Below is a small trained network, with its code and all its weights. Each question gives an input and a class and asks what happens when units are switched off, that is, made to give their printed mean instead of their output.

import numpy as np


def w(rows, s, z=0):
    codes = np.array(rows[::2]) - 128.0
    scale = np.full(codes.shape[1], s)
    scale[-1] = z or s
    return codes * scale


def norm(h):
    return h / np.sqrt((h * h).mean(-1, keepdims=True) + 1e-5)


def f(y):
    return np.maximum(y, 0)


def log_softmax(a):
    a = a - a.max(-1, keepdims=True)
    return a - np.log(np.exp(a).sum(-1, keepdims=True))


def net(x, mask):
    res = np.array(x, float).reshape(1, 7) / 4 @ E
    u = 0
    for l in range(4):
        y = f(norm(res) @ A[l][:, :-1].T + A[l][:, -1])
        res = res + np.where(mask[u : u + 3], y, B[l][:, -1]) @ B[l][:, :-1]
        u += 3
    return log_softmax(norm(res)[-1] @ U[:, :-1].T + U[:, -1])


A, B = {}, {}
E = w([
[110,112,127,88,51,97,123,163,2],'x0',
[140,92,114,76,109,215,160,173,150],'x1',
[172,57,46,133,160,143,126,142,89],'x2',
[199,46,215,104,161,108,99,195,136],'x3',
[99,165,95,178,107,180,131,201,118],'x4',
[74,145,83,131,194,60,210,159,112],'x5',
[163,114,136,185,134,160,64,91,122],'x6',
],0.0097)
A[0] = w([
[186,150,114,143,83,112,88,199,112,3],'L0N1',
[174,44,167,3,47,149,104,76,190,27],'L0N2',
[186,200,97,93,239,64,25,200,63,50],'L0N3',
],0.0044,0.0039)
B[0] = w([
[165,79,110,168,196,47,143,125,36,148],'L0N1',
[254,131,92,119,125,20,82,89,133,250],'L0N2',
[144,85,88,159,153,168,105,161,126,203],'L0N3',
],0.013,0.0019)
A[1] = w([
[71,52,204,113,102,64,255,216,178,91],'L1N1',
[131,135,125,122,88,221,102,139,151,41],'L1N2',
[165,133,96,180,94,195,138,250,155,5],'L1N3',
],0.0079,0.003)
B[1] = w([
[121,194,161,156,110,112,85,76,46,252],'L1N1',
[55,132,125,86,96,159,82,86,169,180],'L1N2',
[116,139,91,172,100,170,6,124,138,231],'L1N3',
],0.016,0.0042)
A[2] = w([
[115,229,29,51,174,217,124,96,113,148],'L2N1',
[147,189,142,128,87,155,172,184,87,3],'L2N2',
[74,150,3,107,179,123,215,158,143,21],'L2N3',
],0.0076,0.002)
B[2] = w([
[135,91,194,126,48,135,255,33,202,253],'L2N1',
[139,84,190,115,81,146,164,129,116,159],'L2N2',
[28,66,105,121,151,131,240,98,69,193],'L2N3',
],0.0099,0.0049)
A[3] = w([
[106,237,178,153,146,1,136,115,82,254],'L3N1',
[100,190,200,118,181,105,168,163,84,119],'L3N2',
[34,164,161,89,107,220,114,136,135,27],'L3N3',
],0.0094,0.0019)
B[3] = w([
[128,148,147,155,2,217,115,103,173,255],'L3N1',
[115,114,199,97,69,29,43,206,99,176],'L3N2',
[141,103,210,62,49,130,22,101,146,189],'L3N3',
],0.013,0.0084)
U = w([
[254,46,187,78,197,47,115,87,132,147],'0',
[94,250,227,160,5,186,18,32,132,231],'1',
[68,166,156,178,214,122,171,76,185,80],'2',
[127,163,75,212,228,216,66,232,97,2],'3',
[70,57,87,95,71,195,191,156,45,242],'4',
],0.0099,0.0041)

Each question gives the input, the list of numbers given to net, and the class t.
The units are the neurons (one row each of A and B). Each row of codes is followed by its name. A weight is (code - 128) times the scale printed after its matrix; where a second scale follows, it is the last column's (A, B and U).
mask holds one flag per neuron, layer by layer. A switched-off neuron (its flag False) gives its mean, the last column of its row in B, instead of its output. The means were averaged over made-up inputs and are rounded, as every weight is.
A unit's drop is (log p(t) with every unit on - log p(t) with that unit switched off) / (log p(t) with every unit on - log p(t) with every unit switched off).
The circuit of an input: a set's keep is (log p(t) with only the set's units on - log p(t) with every unit switched off) / (log p(t) with every unit on - log p(t) with every unit switched off). Starting from all 12 units, units are removed one at a time, each time the one whose removal leaves the highest keep (on an exact tie, the one counted first), for as long as the keep stays at least 0.8.
units of the circuit, in order: the units of the circuit, biggest drop first
unit that matters most: the unit with the biggest drop
top k neurons: the k neurons with the biggest drops, biggest first
k most important neurons of layer l: the k neurons of layer l with the biggest drops, biggest first
drop when u is switched off: that unit's drop, to one decimal
input [-7,-4,1,-3,-1,2,-7], class 2: unit that matters most -> L2N3
input [-2,-4,-2,4,-5,-6,7], class 0: top 2 neurons -> (L1N1; L3N1)
input [-4,-2,6,2,-1,7,0], class 4: top 3 neurons -> (L2N3; L1N3; L0N2)
input [2,5,-4,7,-6,-4,0], class 0: units of the circuit, in order -> (L0N2; L3N1)
input [4,2,-4,-8,4,6,2], class 4: units of the circuit, in order -> (L2N3; L1N1)
input [-6,-8,1,-3,7,8,-1], class 2: top 3 neurons -> (L2N3; L1N1; L3N3)
input [-8,-2,-3,7,-2,2,5], class 0: units of the circuit, in order -> (L1N1; L3N1)
input [-8,-3,8,5,1,2,-3], class 3: units of the circuit, in order -> (L2N1; L3N3)
input [-3,6,-2,1,-4,-2,5], class 0: top 2 neurons -> (L0N2; L3N1)
input [1,6,3,2,-2,2,3], class 0: top 2 neurons -> (L3N1; L0N2)
input [-8,6,-4,-7,-8,-1,4], class 2: 2 most important neurons of layer 3 -> (L3N1; L3N2)
input [4,-1,7,0,-2,-3,-4], class 4: top 2 neurons -> (L3N3; L3N2)
input [8,0,1,-6,-2,7,-1], class 4: top 2 neurons -> (L2N3; L1N3)
input [0,4,2,6,-1,-3,-3], class 0: unit that matters most -> L0N2
input [-6,-5,5,0,-1,1,8], class 2: 2 most important neurons of layer 1 -> (L1N1; L1N3)
input [7,7,-2,5,-3,-8,-3], class 0: top 2 neurons -> (L0N2; L3N1)
input [-1,5,-6,6,-4,-7,7], class 0: top 2 neurons -> (L0N2; L3N1)
input [-4,3,7,-8,6,7,3], class 4: drop when L2N3 is switched off -> 0.3
input [1,1,2,-8,-5,7,-6], class 4: drop when L2N3 is switched off -> 1.0
input [-1,5,3,0,-5,1,3], class 0: drop when L1N2 is switched off -> 0.0
input [7,7,2,8,3,3,-8], class 1: units of the circuit, in order -> (L1N1)
input [-8,-8,7,-1,-4,3,-1], class 2: drop when L1N1 is switched off -> 0.2
